cols: E M B Z
[14  0  8 31] = (59)
[ 0  4 57 36] = (105)
[32 14  8  0] = (13)
[-28   4  -2   8] = (24)
step +1: [14  8]
[15  9]
perm: [ 0 32 14  8]
(13)
perm: [14  8  0 31]
(59)

cols: V Y X K J L R G F D
[-13  25 -19  28  46  14 -28 -22  17  23] -> (103)
[-13  25 -19  28  46  14 -28 -22  -6  23] -> (121)
[ 40  -6 -17  -6 -27 -13  12   7 -10   9] -> (99)
which: [-13  25 -19  28  46  14 -28 -22  -6  23]
(121)
next: [-17  -6 -27 -13  12   7]
[-10]
perm: [ 23 -13  25 -19  28  46  14 -28 -22  17]
(103)

cols: U P Q C S W
[26 -5 -4 16 23  2]  (149)
[-39   0  -1 -17  36   2]  (109)
[-43  15  39   5   9   0]  (92)
[-15 -15 -58 -40  22  15]  (87)
[ 38  -7  37   3  -2 -45]  (33)
[ 28   6 -10   2  37  -2]  (12)
step +1: [-15 -58]
[-14 -57]
down: [-39 -43]
U
step -1: [-4]
[-5]
down: [  0  15 -15  -7]
P

cols: sunu ker dinob fime Kupe res ven Dob midug
[ 34  14 -17   9  23   0 -35  39 -23] : (62)
[ 34  14 -17   9  23   0 -35  39  42] : (104)
[  5  -3  48  17   0  31  37 -11  28] : (113)
step +1: [39]
[40]
perm: [  0   9 -35  34  14  42 -17  23  39]
(104)
down: [-23  42]
midug
perm: [-35 -17   0   9  14  23  34  39  42]
(104)
down: [42 28]
midug
which: [ 34  14 -17   9  23   0 -35  39 -23]
(62)

cols: Novod muvu Zibe mos Pafuv pom mamiz davon danot
[-50 -19 -17 -61  25 -20 -48 -46  20] : (27)
[-15 -23  22  -8 -56 -13   6  47  27] : (147)
[ 14  15  56 -25 -35  40  35  20 -38] : (166)
[  2  28   6 -49  22 -49 -18 -47  44] : (141)
[  4 -26  51 -29 -56  53  45 -47  34] : (138)
[ 59 -30 -42  19 -40  39  40 -58 -25] : (3)
[ 3 -4 60 33 36 48 33 11 25] : (48)
[-14  50 -47 -49 -18 -49   6  22  -7] : (168)
down: [ 56   6  51 -42  60]
Zibe
down: [ 20  27 -38]
danot
next: [  6 -49  22 -49 -18 -47]
[44]
step +1: [-30 -42]
[-29 -41]
step -1: [-40  39  40]
[-41  38  39]

cols: fop tud rit rirat pud rudoz Minet Tib bese
[ 30  53  21 -29   6  24 -16  22   6]  (108)
[ 30  32  35 -40  -9  12 -15 -37   5]  (134)
[-34   9  -2  43   5  22  28  35 -24]  (145)
[ 21  29 -16 -29  21   6  24  22  40]  (115)
[-16  21  22 -29   6  24   6  31  53]  (52)
next: [ 30  32  35 -40  -9  12 -15]
[-37]
down: [29 21]
tud
next: [ 21 -29   6  24 -16  22]
[6]
down: [  5 -24  40  53]
bese
next: [ 21 -29   6  24]
[-16]
perm: [  6  30  53  21 -29   6  24 -16  22]
(108)
next: [28 35]
[-24]

cols: fem Fek gapo Par Sif kidaf Fovop ket sope
[ 12 -22  23 -19 -27  -1   7 -28 -52]  (114)
[-22  12  23 -27 -19  -7 -36  25 -14]  (176)
[ 21 -19  27 -20 -27  -7   8 -28 -61]  (34)
[-31 -45  -1 -14 -22  23   2 -34 -16]  (73)
[-20  15   0   3 -16  47  26  -2  45]  (68)
[-22  10   5   3 -16  52  28 -17  47]  (83)
[-36 -10 -29 -18 -44  36  11  41  -7]  (127)
[ 35  10   7  20  56 -61 -30  -7  -2]  (98)
[-33 -52 -31  -8   5 -21 -33   5 -28]  (95)
next: [ 27 -20 -27  -7]
[8]
next: [ 12 -22  23 -19 -27]
[-1]
down: [-31 -20 -22 -36  35]
fem

cols: situg dukek lufa Vopod fum remup
[ 18 -13   3  -6  21 -21] -> (76)
[  5  23  12   8 -40   8] -> (36)
[  8 -40   7   8  12  22] -> (44)
[15 20  0  8 30 27] -> (146)
[ 25  16  13   0  -3 -19] -> (152)
[  8 -40   6   8  12  23] -> (100)
[ 35  23  18   0  -4 -27] -> (18)
[0 0 0 0 0 0] -> (51)
[-18   0  22  55   7 -16] -> (161)
[ 2 13 -1  1 24 11] -> (191)
down: [-13  23 -40  20  16 -40  23   0   0]
dukek
step -1: [35 23 18  0]
[34 22 17 -1]
step -1: [ 3 -6 21]
[ 2 -7 20]
perm: [ 12  23   8 -40   6   8]
(100)
step +1: [18  0]
[19  1]

cols: Derag Rolip geg nomav lobar
[-29  15   3   6  15] : (6)
[-7  2 -1  6 21] : (40)
[ 6  2  3  3 18] : (130)
[ 24 -39   0 -13  -5] : (75)
[-1 10  7  0  8] : (120)
[ -6   0  18 -14  36] : (140)
[ 10   8   4   4 -35] : (45)
[ -6 -16 -12  15  -8] : (187)
[-36  -1  -2 -55   7] : (4)
[  0  18  36  -6 -15] : (81)
down: [  3 -13   0 -14   4  15 -55]
nomav
next: [-36  -1]
[-2]
down: [0 7]
geg
next: [10  8  4]
[4]
down: [ 6 24 -1]
Derag
perm: [-15  -6  36  18   0]
(81)

cols: soruz bon zorab Fal puvav
[  3 -11 -18  -4   9] : (90)
[22  9 -6 32 20] : (151)
[ -6 -44 -29  -8  16] : (66)
[-19   3 -20 -27   6] : (41)
[22 32 12  6 20] : (79)
[ 0 -2 -8 14 -5] : (88)
[-10 -23  -8 -29  20] : (25)
[ -6 -44 -24 -54  -6] : (72)
step +1: [-18  -4]
[-17  -3]
next: [22  9 -6]
[32]
perm: [-24 -54  -6  -6 -44]
(72)
step -1: [ -6 -44 -24 -54]
[ -7 -45 -25 -55]
next: [ -8 -29]
[20]

cols: mevek vakaz rilo Nem Mapip
[-49   3  -8  26   1] : (26)
[-11  19 -22  24 -56] : (74)
[ 2  1  2 -1  1] : (63)
[-1  1  0  6  1] : (125)
[-1  1  0  1 -1] : (8)
[ 1 -3 -3 -1  1] : (93)
[ 2  1  2 -1  6] : (9)
down: [ 2  0  0 -3]
rilo
down: [-1  6]
Nem

cols: pob Ruk ler rabof Nituv Bamaz Supon mefo
[ -8   1  -9 -40  10 -21  11  -4]  (102)
[-26 -18  20 -42 -12   8  -2  21]  (89)
[ 10 -14   8   8  -2  28 -14  10]  (160)
[ -3  27 -36 -48  29 -53  41 -19]  (198)
[-17 -14  22 -15  19  -3  21  -4]  (42)
[-34  17  23  12  15 -22  26  -9]  (209)
[ 20 -23   3  16 -20 -22  26  18]  (49)
[ 46 -54 -10 -24   1  55 -42  34]  (159)
[ 10 -14   8   8 -17  31 -40  21]  (123)
[ -7   3  -1   0  -1 -20  14 -11]  (19)
[  6  -2 -18 -42  20 -12   8   5]  (116)
which: [-34  17  23  12  15 -22  26  -9]
(209)
next: [ -2 -18 -42  20 -12   8]
[5]
step +1: [-48  29]
[-47  30]
down: [-40 -42   8 -48 -15]
rabof
step -1: [ -1   0  -1 -20]
[ -2  -1  -2 -21]
next: [-40  10 -21  11]
[-4]
next: [-21  11]
[-4]

cols: fotoz savem geda vupuf zup Mus Nevu lis Renor Lebuk
[-27   1  48 -28 -11  14 -24  25  -8  19] : (65)
[ 28  25  10 -26 -19  53  21 -11 -17 -12] : (60)
[ 22   0 -12 -25 -11 -28  -8  -9  25   9] : (56)
[ 25  -4  -7  16  53   1 -11  16  -4  25] : (94)
perm: [-28 -27 -24 -11  -8   1  14  19  25  48]
(65)
perm: [-24  25  -8  19 -27   1  48 -28 -11  14]
(65)
step +1: [-11  16]
[-10  17]
step +1: [-27   1]
[-26   2]
down: [-19 -11]
zup
down: [-27  28]
fotoz

